Here is a tiny trained network, its code and every weight. The questions are about switching its units off for an input and a target symbol, where a switched-off unit gives its printed mean instead of its output.

import numpy as np


def w(rows, s, z=0):
    codes = np.array(rows[::2]) - 128.0
    scale = np.full(codes.shape[1], s)
    scale[-1] = z or s
    return codes * scale


def f(y):
    return np.maximum(y, 0)


def softmax(a):
    e = np.exp(a - a.max(-1, keepdims=True))
    return e / e.sum(-1, keepdims=True)


def log_softmax(a):
    a = a - a.max(-1, keepdims=True)
    return a - np.log(np.exp(a).sum(-1, keepdims=True))


def net(x, mask):
    ids = ['αβγζθλμπτφψω'.index(c) for c in x.split()]
    T = len(ids)
    res = E[ids] + P[:T]
    u = 0
    for l in range(2):
        q, k, v = (res @ M[l].T for M in (Q, K, V))
        z = softmax(np.where(np.tri(T) > 0, q @ k.T / 2**0.5, -1e9)) @ v
        res = res + np.where(mask[u], z, O[l][:, -1]) @ O[l][:, :-1]
        u += 1
        y = f(res @ A[l][:, :-1].T + A[l][:, -1])
        res = res + np.where(mask[u : u + 4], y, B[l][:, -1]) @ B[l][:, :-1]
        u += 4
    return log_softmax(res[-1] @ U[:, :-1].T + U[:, -1])


Q, K, V, O, A, B = {}, {}, {}, {}, {}, {}
E = w([
[81,57,75,161,94,166,172,147,169,76,162],'α',
[131,83,187,201,196,85,95,103,135,124,169],'β',
[203,153,78,195,163,206,40,93,115,121,134],'γ',
[81,85,121,76,137,147,139,61,74,28,123],'ζ',
[121,194,165,139,97,139,201,79,241,95,115],'θ',
[139,49,176,88,143,106,39,131,191,127,119],'λ',
[157,185,66,73,127,110,97,111,121,34,173],'μ',
[204,137,143,176,136,166,159,119,98,32,164],'π',
[133,139,167,244,104,219,147,69,182,166,159],'τ',
[48,189,148,153,149,127,101,149,117,148,86],'φ',
[105,93,131,68,54,178,173,99,181,130,155],'ψ',
[92,208,139,97,119,197,130,140,168,54,207],'ω',
],0.012)
P = w([
[90,162,144,155,52,117,176,246,18,115,72],'0',
[103,79,113,147,137,167,99,61,184,81,189],'1',
[112,100,122,152,147,167,87,52,211,67,180],'2',
[107,108,124,147,154,175,82,61,229,63,175],'3',
[97,109,124,148,159,178,79,61,239,58,174],'4',
[88,105,127,143,169,185,72,56,241,47,165],'5',
[81,111,130,144,178,185,73,46,247,46,160],'6',
[77,113,125,152,176,187,62,48,248,42,161],'7',
[65,108,137,153,191,184,73,36,253,38,153],'8',
[64,125,131,156,188,190,61,43,245,33,147],'9',
],0.0048)
Q[0] = w([
[221,109,80,112,87,18,211,208,17,255,10],'0.h0',
[121,128,123,157,160,134,101,95,158,107,89],'0.h0',
],0.0085)
K[0] = w([
[182,61,97,108,155,188,118,30,205,68,254],'0.h0',
[150,154,114,123,60,126,178,226,52,127,62],'0.h0',
],0.0043)
V[0] = w([
[148,137,163,254,233,129,40,117,106,221,103],'0.h0',
[88,84,197,71,160,30,62,130,172,208,60],'0.h0',
],0.0075)
O[0] = w([
[149,158,15,130,249,200,181,202,159,103,99,163],'0.h0',
[125,135,246,61,195,254,157,189,95,177,176,5],'0.h0',
],0.0073,0.0023)
A[0] = w([
[116,167,137,179,254,193,152,153,180,94,173,248],'0.n0',
[102,153,182,137,91,178,158,136,147,143,153,212],'0.n1',
[130,31,133,169,118,134,165,137,81,112,135,252],'0.n2',
[134,144,144,57,117,121,85,101,92,85,200,183],'0.n3',
],0.0091,0.003)
B[0] = w([
[112,163,153,183,136,157,88,174,182,2,145,249],'0.n0',
[42,162,193,132,113,183,86,126,188,231,181,161],'0.n1',
[142,24,113,208,66,109,214,143,100,19,204,153],'0.n2',
[154,124,163,84,173,87,51,118,77,109,225,163],'0.n3',
],0.0061,0.015)
Q[1] = w([
[103,127,144,117,210,180,130,188,135,115,133],'1.h0',
[245,138,97,11,183,166,255,236,45,236,77],'1.h0',
],0.0099)
K[1] = w([
[189,111,183,135,1,15,112,62,113,99,190],'1.h0',
[162,109,111,127,136,146,124,51,181,115,178],'1.h0',
],0.0078)
V[1] = w([
[139,28,121,172,95,122,227,127,146,107,160],'1.h0',
[74,165,165,158,103,168,176,136,255,187,95],'1.h0',
],0.0083)
O[1] = w([
[143,204,91,167,169,164,134,65,64,196,177,236],'1.h0',
[109,224,121,93,1,166,76,103,100,43,96,3],'1.h0',
],0.0077,0.0015)
A[1] = w([
[41,85,130,158,140,59,109,195,182,105,52,249],'1.n0',
[123,123,209,137,136,164,122,113,102,137,186,152],'1.n1',
[74,182,52,141,56,200,125,59,112,79,74,251],'1.n2',
[120,152,149,2,48,154,72,164,160,74,91,184],'1.n3',
],0.0069,0.0034)
B[1] = w([
[28,139,97,217,96,108,95,213,55,194,13,217],'1.n0',
[90,117,194,87,75,174,88,164,64,166,156,172],'1.n1',
[194,114,130,78,130,254,166,80,84,171,48,236],'1.n2',
[101,144,119,62,254,55,185,126,178,185,119,251],'1.n3',
],0.0061,0.016)
U = w([
[81,173,99,150,118,138,106,128,2,205,95,195],'α',
[212,149,174,161,108,142,169,175,109,62,144,248],'β',
[114,108,2,153,88,145,150,173,160,109,134,82],'γ',
[145,67,146,66,151,143,201,118,141,208,153,169],'ζ',
[125,99,167,77,137,137,171,45,55,112,90,82],'θ',
[101,151,179,91,118,143,108,181,113,136,186,4],'λ',
[151,57,138,111,142,73,98,165,182,164,109,141],'μ',
[149,180,40,124,181,64,173,97,179,121,171,221],'π',
[223,125,80,133,120,173,87,100,133,139,86,78],'τ',
[131,151,149,132,150,108,201,118,179,112,88,75],'φ',
[125,123,186,151,51,170,64,102,119,142,140,122],'ψ',
[81,146,139,195,63,61,59,125,157,71,146,118],'ω',
],0.0093,0.0032)

Each question gives the input, a string of symbols that net reads in full, and the target symbol t.
The units are the heads (2 rows each of Q, K, V and O) and the neurons (one row each of A and B). Each row of codes is followed by its name. A weight is (code - 128) times the scale printed after its matrix; where a second scale follows, it is the last column's (O, A, B and U).
mask holds one flag per unit, layer by layer, with each layer's heads first. A switched-off unit (its flag False) gives its mean, the last column of its rows in O or B, instead of its output. The means were averaged over made-up inputs and are rounded, as every weight is.
A unit's drop is (log p(t) with every unit on - log p(t) with that unit switched off) / (log p(t) with every unit on - log p(t) with every unit switched off).
The circuit of an input: a set's keep is (log p(t) with only the set's units on - log p(t) with every unit switched off) / (log p(t) with every unit on - log p(t) with every unit switched off). Starting from all 10 units, units are removed one at a time, each time the one whose removal leaves the highest keep (on an exact tie, the one counted first), for as long as the keep stays at least 0.8.
circuit, biggest first: the units of the circuit, biggest drop first
most important unit: the unit with the biggest drop
k most important neurons: the k neurons with the biggest drops, biggest first
k most important neurons of layer l: the k neurons of layer l with the biggest drops, biggest first
input φ φ π μ τ ζ ω π, target φ: 2 most important neurons : [1.n3 0.n2]
input φ π ω λ φ π γ, target φ: most important unit : 1.h0
input π μ φ μ λ φ μ, target π: 2 most important neurons : [1.n0 1.n2]
input α ω π λ, target α: circuit, biggest first : [1.h0 0.n2]
input π π τ, target π: 2 most important neurons : [1.n0 1.n2]
input γ μ ψ γ, target γ: circuit, biggest first : [0.h0 1.h0 1.n3]
input ζ φ φ, target ζ: circuit, biggest first : [1.h0 0.h0 0.n3]
input θ ζ π φ ω φ λ ω, target θ: 2 most important neurons of layer 0 : [0.n1 0.n3]
input φ π π μ θ ω τ φ, target φ: circuit, biggest first : [1.h0 1.n3 0.h0 0.n0]
input μ α ζ α θ ψ, target μ: 2 most important neurons : [0.n2 1.n2]
input α φ μ φ ψ π ω λ, target α: 2 most important neurons : [0.n2 1.n3]
input π λ φ π φ μ ω φ φ, target π: circuit, biggest first : [1.h0 0.h0 1.n2]
input λ π θ τ π, target λ: 2 most important neurons : [0.n1 1.n1]
input π ω μ, target π: circuit, biggest first : [1.h0 0.h0]
input ω ζ ψ, target ω: most important unit : 0.h0
input ζ ω λ λ β ω π ζ ψ, target ζ: circuit, biggest first : [1.h0 0.n0]
input α ζ ζ π π γ λ τ, target α: circuit, biggest first : [1.h0 0.n2]
input ψ α π, target ψ: 3 most important neurons of layer 1 : [1.n3 1.n1 1.n0]
input φ π π ω τ φ, target φ: 2 most important neurons of layer 1 : [1.n3 1.n1]
input ψ ψ α λ, target ψ: 3 most important neurons : [1.n3 0.n2 0.n0]
input β φ ω φ ω λ θ, target β: 2 most important neurons of layer 0 : [0.n0 0.n2]
input μ ζ ζ, target μ: circuit, biggest first : [1.h0 0.n3 0.h0]
input μ φ λ ψ ω ψ π ω φ, target μ: circuit, biggest first : [1.h0 0.h0 0.n3]
input π θ λ, target π: circuit, biggest first : [1.h0 0.h0 0.n2]
input π φ β μ ω ψ θ α π τ, target ψ: most important unit : 1.n3
input φ φ θ φ φ ω, target φ: 3 most important neurons : [1.n3 0.n2 1.n2]
input ω τ ζ ω, target ω: circuit, biggest first : [0.h0]
input ω φ ω π λ β β φ, target ω: 2 most important neurons of layer 0 : [0.n3 0.n2]
input ψ ω μ π ω φ ω ω ζ ω, target λ: 2 most important neurons of layer 1 : [1.n0 1.n1]
input π ω φ ω ψ μ φ, target π: 2 most important neurons of layer 0 : [0.n2 0.n1]
